Below is a small trained network, with its code and all its weights. Each question gives an input and a target symbol and asks what happens when units are switched off, that is, made to give their printed mean instead of their output.

import numpy as np


def w(rows, s, z=0):
    codes = np.array(rows[::2]) - 128.0
    scale = np.full(codes.shape[1], s)
    scale[-1] = z or s
    return codes * scale


def f(y):
    return y / 2 * (1 + np.tanh(0.7978845608 * (y + 0.044715 * y**3)))


def softmax(a):
    e = np.exp(a - a.max(-1, keepdims=True))
    return e / e.sum(-1, keepdims=True)


def log_softmax(a):
    a = a - a.max(-1, keepdims=True)
    return a - np.log(np.exp(a).sum(-1, keepdims=True))


def net(x, mask):
    ids = ['αβγδεζθλμξπτ'.index(c) for c in x.split()]
    T = len(ids)
    res = E[ids] + P[:T]
    u = 0
    for l in range(2):
        r = res
        for j in range(3):
            rows = slice(3 * j, 3 * j + 3)
            q, k, v = (r @ M[l][rows].T for M in (Q, K, V))
            z = softmax(np.where(np.tri(T) > 0, q @ k.T / 3**0.5, -1e9)) @ v
            o = O[l][rows]
            res = res + np.where(mask[u + j], z, o[:, -1]) @ o[:, :-1]
        u += 3
        y = f(res @ A[l][:, :-1].T + A[l][:, -1])
        res = res + np.where(mask[u : u + 4], y, B[l][:, -1]) @ B[l][:, :-1]
        u += 4
    return log_softmax(res[-1] @ U[:, :-1].T + U[:, -1])


Q, K, V, O, A, B = {}, {}, {}, {}, {}, {}
E = w([
[192,140,44,164,233],'α',
[162,162,92,93,176],'β',
[30,130,177,5,164],'γ',
[21,85,177,87,192],'δ',
[89,186,118,15,192],'ε',
[148,58,107,222,184],'ζ',
[25,68,156,195,247],'θ',
[204,177,82,23,109],'λ',
[172,107,108,82,115],'μ',
[61,77,169,38,107],'ξ',
[73,150,116,127,245],'π',
[114,45,148,165,153],'τ',
],0.012)
P = w([
[59,149,124,159,83],'0',
[115,155,233,193,141],'1',
[121,74,98,167,46],'2',
[46,178,70,97,155],'3',
[184,52,174,137,169],'4',
[76,135,36,74,156],'5',
[199,34,147,109,186],'6',
[89,119,7,47,174],'7',
[216,17,127,88,210],'8',
[70,65,10,83,209],'9',
],0.013)
Q[0] = w([
[129,110,109,117,142],'0.h0',
[123,109,122,121,128],'0.h0',
[112,102,118,106,159],'0.h0',
[111,139,111,145,101],'0.h1',
[127,157,124,130,162],'0.h1',
[103,140,95,146,76],'0.h1',
[78,109,67,111,143],'0.h2',
[142,125,120,66,254],'0.h2',
[115,160,97,143,113],'0.h2',
],0.022)
K[0] = w([
[214,54,111,90,147],'0.h0',
[125,79,130,110,92],'0.h0',
[139,81,83,79,196],'0.h0',
[175,206,223,114,111],'0.h1',
[79,83,90,141,113],'0.h1',
[141,178,254,193,85],'0.h1',
[235,31,185,80,210],'0.h2',
[115,14,15,51,162],'0.h2',
[167,100,205,142,71],'0.h2',
],0.0096)
V[0] = w([
[90,188,191,153,171],'0.h0',
[159,71,109,91,81],'0.h0',
[160,127,87,175,211],'0.h0',
[66,124,177,94,189],'0.h1',
[71,82,75,153,194],'0.h1',
[90,87,155,100,64],'0.h1',
[198,226,69,158,167],'0.h2',
[98,193,156,6,143],'0.h2',
[68,125,85,199,209],'0.h2',
],0.011)
O[0] = w([
[129,57,82,150,79,146],'0.h0',
[90,187,212,130,255,120],'0.h0',
[123,143,163,134,46,150],'0.h0',
[45,43,72,141,120,247],'0.h1',
[112,50,142,98,38,250],'0.h1',
[139,75,137,147,174,143],'0.h1',
[64,230,152,150,72,39],'0.h2',
[35,123,27,175,191,186],'0.h2',
[113,104,83,31,23,204],'0.h2',
],0.0089,0.012)
A[0] = w([
[2,173,12,100,81,180],'0.n0',
[74,59,166,156,152,215],'0.n1',
[128,93,54,187,50,189],'0.n2',
[159,21,220,113,158,253],'0.n3',
],0.008,0.0064)
B[0] = w([
[251,78,242,190,138,255],'0.n0',
[218,210,115,163,141,235],'0.n1',
[194,150,207,21,212,218],'0.n2',
[184,238,2,95,79,224],'0.n3',
],0.0059,0.026)
Q[1] = w([
[63,52,98,63,163],'1.h0',
[160,195,168,147,95],'1.h0',
[69,124,119,79,104],'1.h0',
[115,116,104,85,87],'1.h1',
[41,115,179,40,146],'1.h1',
[159,75,109,139,93],'1.h1',
[144,132,87,121,107],'1.h2',
[146,190,253,140,113],'1.h2',
[81,170,137,177,132],'1.h2',
],0.0074)
K[1] = w([
[39,43,198,137,122],'1.h0',
[128,112,45,143,2],'1.h0',
[135,159,168,146,63],'1.h0',
[83,73,81,164,42],'1.h1',
[175,165,104,164,125],'1.h1',
[80,131,205,131,91],'1.h1',
[53,123,168,120,184],'1.h2',
[110,191,189,116,93],'1.h2',
[186,191,118,161,137],'1.h2',
],0.0079)
V[1] = w([
[124,82,204,163,158],'1.h0',
[78,134,132,106,126],'1.h0',
[165,145,196,148,86],'1.h0',
[1,88,214,141,158],'1.h1',
[221,129,61,233,122],'1.h1',
[129,141,109,80,99],'1.h1',
[123,94,174,45,231],'1.h2',
[51,67,158,146,103],'1.h2',
[142,126,85,113,155],'1.h2',
],0.0078)
O[1] = w([
[174,113,110,197,80,145],'1.h0',
[193,79,155,168,137,65],'1.h0',
[96,134,122,155,154,135],'1.h0',
[45,102,166,57,132,5],'1.h1',
[103,105,64,212,98,156],'1.h1',
[177,134,99,90,151,156],'1.h1',
[132,156,160,160,150,205],'1.h2',
[96,80,125,3,195,55],'1.h2',
[216,119,139,185,54,167],'1.h2',
],0.006,0.022)
A[1] = w([
[210,48,23,161,179,25],'1.n0',
[126,123,190,197,245,104],'1.n1',
[178,93,97,133,139,3],'1.n2',
[106,158,74,247,254,53],'1.n3',
],0.0069,0.0037)
B[1] = w([
[21,116,120,106,122,252],'1.n0',
[76,153,193,95,2,144],'1.n1',
[29,72,184,111,102,181],'1.n2',
[158,191,201,26,230,170],'1.n3',
],0.009,0.033)
U = w([
[164,109,186,82,177,85],'α',
[154,156,189,254,105,253],'β',
[69,105,186,74,192,165],'γ',
[45,40,93,131,144,129],'δ',
[86,126,233,160,109,70],'ε',
[156,192,127,77,117,93],'ζ',
[105,98,165,77,81,104],'θ',
[86,221,191,126,106,66],'λ',
[170,190,116,146,195,252],'μ',
[81,189,101,60,170,154],'ξ',
[179,53,206,123,159,70],'π',
[86,194,101,110,89,153],'τ',
],0.0093,0.0059)

Each question gives the input, a string of symbols that net reads in full, and the target symbol t.
The units are the heads (3 rows each of Q, K, V and O) and the neurons (one row each of A and B). Each row of codes is followed by its name. A weight is (code - 128) times the scale printed after its matrix; where a second scale follows, it is the last column's (O, A, B and U).
mask holds one flag per unit, layer by layer, with each layer's heads first. A switched-off unit (its flag False) gives its mean, the last column of its rows in O or B, instead of its output. The means were averaged over made-up inputs and are rounded, as every weight is.
A unit's drop is (log p(t) with every unit on - log p(t) with that unit switched off) / (log p(t) with every unit on - log p(t) with every unit switched off).
The circuit of an input: a set's keep is (log p(t) with only the set's units on - log p(t) with every unit switched off) / (log p(t) with every unit on - log p(t) with every unit switched off). Starting from the 12 units with the biggest drops (on a tie, the unit counted first), units are removed one at a time, each time the one whose removal leaves the highest keep (on an exact tie, the one counted first), for as long as the keep stays at least 0.8.
units of the circuit, in order: the units of the circuit, biggest drop first
most important unit: the unit with the biggest drop
top k neurons: the k neurons with the biggest drops, biggest first
k most important neurons of layer l: the k neurons of layer l with the biggest drops, biggest first
which heads matter: for each layer, one digit per head in row order, 1 if its drop is at least 0.15 and else 0, layers parted by /
input γ τ θ δ γ ζ, target γ: units of the circuit, in order => (1.n3, 0.h2, 1.n0)
input γ β γ, target β: units of the circuit, in order => (1.n0, 0.h2)
input π β δ μ γ β θ δ, target θ: units of the circuit, in order => (0.h2)
input π δ β δ γ, target δ: units of the circuit, in order => (1.n3, 0.h2)
input δ ε δ τ δ ξ λ, target ξ: units of the circuit, in order => (0.h0, 0.n0)
input π ε ζ, target ε: top 3 neurons => (1.n1, 0.n3, 0.n0)
input ξ β δ θ ξ δ μ, target δ: units of the circuit, in order => (0.h2, 1.n3)
input μ δ δ δ δ γ λ β, target λ: top 2 neurons => (1.n1, 1.n3)
input δ θ π θ, target π: units of the circuit, in order => (0.n2, 0.n0, 0.h0)
input θ δ β ξ β δ, target β: units of the circuit, in order => (0.h2, 1.n0, 1.n3)
input μ θ γ β ξ γ τ δ ζ π, target ζ: 2 most important neurons of layer 1 => (1.n0, 1.n2)
input δ π θ δ ξ λ, target ξ: units of the circuit, in order => (0.h2, 0.h0, 0.n0, 1.n0)
input ζ δ γ ξ β γ π β θ, target β: units of the circuit, in order => (0.h2, 1.n0, 0.h0)
input δ δ γ γ λ γ μ δ θ δ, target θ: which heads matter => 011 / 000
input δ π δ α ζ α, target ζ: most important unit => 0.h2
input δ γ δ γ π β δ γ δ, target γ: units of the circuit, in order => (0.h2, 1.n3)
input γ δ δ δ β δ γ τ μ, target τ: which heads matter => 100 / 000
input δ γ γ δ θ, target δ: 2 most important neurons of layer 1 => (1.n0, 1.n2)
input μ δ γ θ θ, target θ: 3 most important neurons of layer 0 => (0.n2, 0.n3, 0.n0)
input θ γ δ δ γ δ γ δ δ, target δ: top 2 neurons => (1.n0, 1.n2)
input λ ξ δ, target ξ: most important unit => 1.n3
input γ γ δ δ δ β τ δ, target τ: top 2 neurons => (0.n0, 0.n3)
